Here is a tiny trained network, its code and every weight. The questions are about switching its units off for an input and a class, where a switched-off unit gives its printed mean instead of its output.

import numpy as np


def w(rows, s, z=0):
    codes = np.array(rows[::2]) - 128.0
    scale = np.full(codes.shape[1], s)
    scale[-1] = z or s
    return codes * scale


def norm(h):
    return h / np.sqrt((h * h).mean(-1, keepdims=True) + 1e-5)


def f(y):
    return np.maximum(y, 0)


def log_softmax(a):
    a = a - a.max(-1, keepdims=True)
    return a - np.log(np.exp(a).sum(-1, keepdims=True))


def net(x, mask):
    res = np.array(x, float).reshape(1, 8) / 4 @ E
    u = 0
    for l in range(3):
        y = f(norm(res) @ A[l][:, :-1].T + A[l][:, -1])
        res = res + np.where(mask[u : u + 4], y, B[l][:, -1]) @ B[l][:, :-1]
        u += 4
    return log_softmax(norm(res)[-1] @ U[:, :-1].T + U[:, -1])


A, B = {}, {}
E = w([
[183,206,249,156,22],'x0',
[219,115,53,73,194],'x1',
[148,41,172,69,166],'x2',
[104,52,161,143,95],'x3',
[73,182,27,130,103],'x4',
[111,148,185,45,116],'x5',
[175,131,129,132,5],'x6',
[178,146,48,96,187],'x7',
],0.0011)
A[0] = w([
[229,178,190,114,139,5],'0.n1',
[54,44,250,32,205,27],'0.n2',
[123,199,157,13,119,49],'0.n3',
[174,174,16,178,75,231],'0.n4',
],0.0026,0.0003)
B[0] = w([
[100,193,137,113,61,207],'0.n1',
[195,62,46,252,173,253],'0.n2',
[101,193,78,162,149,185],'0.n3',
[149,69,148,91,209,236],'0.n4',
],0.0033,0.0017)
A[1] = w([
[2,145,114,166,129,3],'1.n1',
[210,133,145,71,114,108],'1.n2',
[105,90,121,95,68,64],'1.n3',
[22,135,121,175,145,89],'1.n4',
],0.0038,0.00041)
B[1] = w([
[229,230,153,106,120,243],'1.n1',
[72,207,118,167,150,231],'1.n2',
[97,98,169,136,68,166],'1.n3',
[252,187,115,94,128,249],'1.n4',
],0.0036,0.0014)
A[2] = w([
[55,219,141,5,138,96],'2.n1',
[69,185,70,170,71,70],'2.n2',
[81,136,68,110,24,206],'2.n3',
[123,144,35,57,171,254],'2.n4',
],0.0027,0.0006)
B[2] = w([
[112,252,41,95,79,184],'2.n1',
[187,100,106,215,250,168],'2.n2',
[108,39,204,156,110,171],'2.n3',
[90,31,218,198,64,251],'2.n4',
],0.0022,0.0019)
U = w([
[171,36,70,165,236,149],'0',
[9,109,188,1,143,7],'1',
[169,254,116,125,116,145],'2',
[21,92,85,9,120,100],'3',
[112,100,238,155,17,136],'4',
],0.0093,0.012)

Each question gives the input, the list of numbers given to net, and the class t.
The units are the neurons (one row each of A and B). Each row of codes is followed by its name. A weight is (code - 128) times the scale printed after its matrix; where a second scale follows, it is the last column's (A, B and U).
mask holds one flag per neuron, layer by layer. A switched-off neuron (its flag False) gives its mean, the last column of its row in B, instead of its output. The means were averaged over made-up inputs and are rounded, as every weight is.
A unit's drop is (log p(t) with every unit on - log p(t) with that unit switched off) / (log p(t) with every unit on - log p(t) with every unit switched off).
The circuit of an input: a set's keep is (log p(t) with only the set's units on - log p(t) with every unit switched off) / (log p(t) with every unit on - log p(t) with every unit switched off). Starting from all 12 units, units are removed one at a time, each time the one whose removal leaves the highest keep (on an exact tie, the one counted first), for as long as the keep stays at least 0.8.
circuit, biggest first: the units of the circuit, biggest drop first
top k neurons: the k neurons with the biggest drops, biggest first
top k neurons in layer l: the k neurons of layer l with the biggest drops, biggest first
drop of u: that unit's drop, to one decimal
input [-2,-6,7,-5,5,0,1,7], class 3: top 3 neurons	(0.n2, 0.n1, 2.n4)
input [-7,-1,6,5,3,-3,5,5], class 3: circuit, biggest first	(0.n2, 1.n4)
input [1,6,-6,4,0,8,-5,-3], class 0: circuit, biggest first	(0.n2)
input [-4,-3,-2,5,7,4,-8,5], class 2: circuit, biggest first	(1.n1, 1.n4)
input [-1,2,-4,0,-3,-5,-1,-7], class 2: top 2 neurons	(0.n2, 2.n4)
input [2,6,-8,5,4,3,5,3], class 0: top 3 neurons	(2.n2, 1.n1, 1.n4)
input [-5,1,-3,-2,1,8,0,5], class 3: top 2 neurons	(0.n2, 2.n4)
input [5,6,-5,2,3,-5,-4,-1], class 0: circuit, biggest first	(0.n4, 1.n1)
input [-2,-5,1,2,2,7,-5,-7], class 0: top 2 neurons	(0.n2, 0.n1)
input [-1,0,-8,-8,3,-3,4,5], class 0: top 2 neurons in layer 0	(0.n4, 0.n1)
input [5,3,-1,1,7,-6,0,7], class 0: circuit, biggest first	(0.n4, 1.n1)
input [-3,7,7,-4,5,1,3,1], class 3: top 2 neurons in layer 2	(2.n2, 2.n1)
input [1,3,1,4,3,6,1,-7], class 0: top 3 neurons in layer 0	(0.n2, 0.n1, 0.n3)
input [-8,-1,-7,1,-4,1,-2,-5], class 2: circuit, biggest first	(1.n1)
input [-4,-8,5,0,-8,-4,-2,-8], class 0: top 2 neurons in layer 0	(0.n2, 0.n1)
input [5,-4,6,0,0,-2,-4,4], class 0: drop of 0.n1	-0.1
input [-3,-7,-1,0,6,-4,-6,-4], class 2: drop of 0.n1	0.0
